Here is a tiny trained network, its code and every weight. The questions are about switching its units off for an input and a target symbol, where a switched-off unit gives its printed mean instead of its output.

import numpy as np


def w(rows, s, z=0):
    codes = np.array(rows[::2]) - 128.0
    scale = np.full(codes.shape[1], s)
    scale[-1] = z or s
    return codes * scale


def norm(h):
    return h / np.sqrt((h * h).mean(-1, keepdims=True) + 1e-5)


def f(y):
    return y / 2 * (1 + np.tanh(0.7978845608 * (y + 0.044715 * y**3)))


def softmax(a):
    e = np.exp(a - a.max(-1, keepdims=True))
    return e / e.sum(-1, keepdims=True)


def log_softmax(a):
    a = a - a.max(-1, keepdims=True)
    return a - np.log(np.exp(a).sum(-1, keepdims=True))


def net(x, mask):
    ids = ['ΓΔΨαβεζηθμξπστω'.index(c) for c in x.split()]
    T = len(ids)
    res = E[ids] + P[:T]
    r = norm(res)
    for j in range(2):
        rows = slice(4 * j, 4 * j + 4)
        q, k, v = (r @ M[0][rows].T for M in (Q, K, V))
        z = softmax(np.where(np.tri(T) > 0, q @ k.T / 4**0.5, -1e9)) @ v
        o = O[0][rows]
        res = res + np.where(mask[j], z, o[:, -1]) @ o[:, :-1]
    y = f(norm(res) @ A[0][:, :-1].T + A[0][:, -1])
    res = res + np.where(mask[2:6], y, B[0][:, -1]) @ B[0][:, :-1]
    return log_softmax(norm(res)[-1] @ U[:, :-1].T + U[:, -1])


Q, K, V, O, A, B = {}, {}, {}, {}, {}, {}
E = w([
[123,120,87,82,95,173,175,174,156,169,166,143],'Γ',
[186,136,105,80,74,173,130,104,170,169,147,141],'Δ',
[171,113,119,104,84,185,150,90,144,166,197,127],'Ψ',
[126,117,96,121,92,213,146,133,148,184,204,110],'α',
[155,91,127,107,44,185,139,117,131,189,185,118],'β',
[192,122,191,89,79,191,138,109,175,223,132,92],'ε',
[179,132,172,112,150,215,184,119,166,175,185,119],'ζ',
[189,132,158,191,66,207,147,72,104,174,134,129],'η',
[88,89,220,172,114,137,127,138,186,221,122,96],'θ',
[62,91,119,162,18,162,80,74,86,148,164,120],'μ',
[119,231,108,204,48,128,174,97,98,113,49,136],'ξ',
[57,178,96,104,169,91,93,72,213,86,135,63],'π',
[109,108,75,180,158,63,230,77,123,134,105,154],'σ',
[158,21,89,97,152,124,123,42,131,22,139,204],'τ',
[176,95,2,123,202,172,86,126,159,120,43,117],'ω',
],0.0077)
P = w([
[70,116,122,5,97,220,197,65,190,153,67,146],'0',
[147,130,154,87,111,138,168,113,94,162,155,69],'1',
[152,97,131,99,61,186,189,144,158,104,130,35],'2',
[105,159,138,107,148,163,115,77,90,177,130,140],'3',
[148,135,132,123,121,114,133,116,109,164,163,108],'4',
[160,113,98,147,82,154,147,148,199,110,155,96],'5',
[72,145,140,174,185,148,82,104,85,177,142,177],'6',
[143,131,119,163,136,85,102,122,132,155,156,144],'7',
[150,89,95,190,107,110,106,153,212,101,138,139],'8',
],0.012)
Q[0] = w([
[66,88,102,153,144,196,125,89,135,96,49,102],'head 1',
[119,178,144,99,168,116,105,162,32,169,126,140],'head 1',
[114,150,146,172,64,143,140,177,165,26,103,92],'head 1',
[131,90,84,47,196,75,111,86,62,128,98,118],'head 1',
[199,121,61,186,129,4,159,159,120,222,152,36],'head 2',
[117,111,106,137,102,70,234,152,217,164,162,51],'head 2',
[133,106,116,207,63,180,151,110,211,80,160,85],'head 2',
[112,146,96,19,123,133,10,161,68,124,161,131],'head 2',
],0.019)
K[0] = w([
[88,52,84,135,134,136,129,98,104,110,45,87],'head 1',
[126,161,175,62,83,130,183,112,109,124,106,73],'head 1',
[119,138,99,154,201,68,120,115,92,59,89,122],'head 1',
[135,109,130,25,112,184,215,120,124,148,145,75],'head 1',
[167,136,78,229,121,4,39,184,100,125,179,131],'head 2',
[223,138,166,217,168,102,99,176,160,114,200,124],'head 2',
[195,78,207,133,79,114,160,130,115,145,158,84],'head 2',
[125,180,82,23,99,108,101,105,107,127,122,146],'head 2',
],0.019)
V[0] = w([
[144,128,145,171,47,138,190,139,67,124,94,203],'head 1',
[111,137,88,154,162,55,219,53,126,137,130,99],'head 1',
[118,40,131,100,122,126,107,81,104,62,203,164],'head 1',
[48,177,198,117,48,74,110,129,151,117,139,107],'head 1',
[92,101,77,117,168,251,120,106,154,208,68,197],'head 2',
[91,129,110,161,184,184,83,107,110,90,177,81],'head 2',
[32,143,172,99,101,128,174,57,158,108,150,219],'head 2',
[125,160,123,108,128,135,66,34,178,114,109,81],'head 2',
],0.019)
O[0] = w([
[183,120,25,148,130,108,91,2,88,121,146,82,151],'head 1',
[66,133,184,192,112,76,59,115,137,9,40,107,172],'head 1',
[151,204,146,50,7,82,114,139,100,128,163,156,116],'head 1',
[52,133,97,182,74,54,97,103,165,227,152,200,106],'head 1',
[83,121,135,107,31,221,176,48,74,220,30,48,249],'head 2',
[185,51,107,110,122,114,94,182,111,148,163,20,76],'head 2',
[119,60,246,73,176,118,209,16,96,163,76,99,192],'head 2',
[169,109,159,65,157,168,46,77,193,143,101,108,168],'head 2',
],0.0078,0.018)
A[0] = w([
[115,126,176,166,204,47,94,110,11,171,170,159,3],'neuron 1',
[156,125,116,114,104,142,147,161,139,171,122,148,47],'neuron 2',
[109,68,99,182,163,149,109,106,131,165,116,150,132],'neuron 3',
[101,118,159,205,187,109,26,89,3,218,152,109,76],'neuron 4',
],0.024,0.0046)
B[0] = w([
[168,19,2,96,106,78,204,167,224,50,85,200,173],'neuron 1',
[118,81,165,164,153,94,135,88,150,114,131,139,161],'neuron 2',
[194,173,153,114,105,86,131,162,124,157,79,112,236],'neuron 3',
[54,155,216,134,138,239,65,119,37,146,183,92,254],'neuron 4',
],0.017,0.0095)
U = w([
[93,108,158,58,125,140,165,58,131,170,51,99,210],'Γ',
[57,185,99,161,145,129,218,147,59,134,155,134,166],'Δ',
[97,163,100,162,79,35,102,60,122,180,206,168,148],'Ψ',
[136,198,182,178,175,167,63,114,43,175,166,101,168],'α',
[168,184,167,30,53,96,114,153,88,69,150,139,66],'β',
[211,194,170,168,152,51,158,153,150,182,70,127,104],'ε',
[156,37,182,193,100,123,175,147,153,125,180,60,3],'ζ',
[193,132,2,149,101,167,98,139,132,157,101,57,97],'η',
[159,135,156,108,208,211,187,216,119,71,125,97,78],'θ',
[124,118,128,59,221,79,55,119,189,146,176,73,182],'μ',
[148,47,76,101,146,89,206,126,148,101,120,192,229],'ξ',
[103,113,118,198,132,109,64,84,114,23,72,118,64],'π',
[39,126,171,125,98,137,95,243,169,166,109,179,143],'σ',
[146,177,126,143,157,213,117,79,225,121,133,218,24],'τ',
[99,22,119,87,98,189,72,152,118,112,199,179,79],'ω',
],0.0071,0.003)

Each question gives the input, a string of symbols that net reads in full, and the target symbol t.
The units are the heads (4 rows each of Q, K, V and O) and the neurons (one row each of A and B). Each row of codes is followed by its name. A weight is (code - 128) times the scale printed after its matrix; where a second scale follows, it is the last column's (O, A, B and U).
mask holds one flag per unit, heads first, then neurons. A switched-off unit (its flag False) gives its mean, the last column of its rows in O or B, instead of its output. The means were averaged over made-up inputs and are rounded, as every weight is.
A unit's drop is (log p(t) with every unit on - log p(t) with that unit switched off) / (log p(t) with every unit on - log p(t) with every unit switched off).
The circuit of an input: a set's keep is (log p(t) with only the set's units on - log p(t) with every unit switched off) / (log p(t) with every unit on - log p(t) with every unit switched off). Starting from all 6 units, units are removed one at a time, each time the one whose removal leaves the highest keep (on an exact tie, the one counted first), for as long as the keep stays at least 0.8.
circuit, biggest first: the units of the circuit, biggest drop first
k most important neurons: the k neurons with the biggest drops, biggest first
which heads matter: for each layer, one digit per head in row order, 1 if its drop is at least 0.15 and else 0, layers parted by /
drop when u is switched off: that unit's drop, to one decimal
input μ ε ζ ξ ε ξ, target α: circuit, biggest first : head 1; neuron 4
input σ ω Δ η Ψ β ω β ζ, target θ: circuit, biggest first : head 1
input η α ζ, target η: circuit, biggest first : head 2; head 1
input Δ π β θ Γ, target Δ: circuit, biggest first : head 2; neuron 4; neuron 1
input θ Δ θ, target ε: 2 most important neurons : neuron 3; neuron 4
input ε ω Δ, target θ: which heads matter : 10
input ζ β ε θ ε, target ε: which heads matter : 11
input η τ σ μ σ τ, target β: which heads matter : 10
input β β α μ Δ θ, target Ψ: circuit, biggest first : head 1; head 2
input τ ξ ε, target β: circuit, biggest first : head 1; head 2
input σ ξ η, target π: circuit, biggest first : head 1; head 2
input θ ζ η, target ε: 2 most important neurons : neuron 3; neuron 4
input β Γ β Δ τ ε, target β: which heads matter : 10
input ξ β μ Γ θ θ, target ε: most important neuron : neuron 3
input σ Δ Ψ τ Δ Δ π Δ ω, target θ: which heads matter : 10
input Δ θ Δ σ μ ξ, target π: which heads matter : 10
input σ η σ Ψ η σ Γ η, target α: which heads matter : 00
input ξ π σ ξ β, target Ψ: which heads matter : 11
input θ η ζ σ ω σ η Ψ, target β: which heads matter : 11
input ε β ζ β η ε, target η: circuit, biggest first : head 2; head 1
input η ξ Ψ α μ π τ Γ μ, target β: circuit, biggest first : head 1
input Ψ ζ ω α π μ, target σ: which heads matter : 10
input σ μ ε ε ζ, target θ: 2 most important neurons : neuron 4; neuron 3
input α ω θ σ α, target ζ: 2 most important neurons : neuron 2; neuron 4
input π σ μ θ β σ, target π: drop when head 2 is switched off : 0.1
input Γ Ψ σ ξ σ, target ξ: drop when head 2 is switched off : 1.0
input Ψ Ψ π σ η μ π ζ β, target σ: circuit, biggest first : head 1
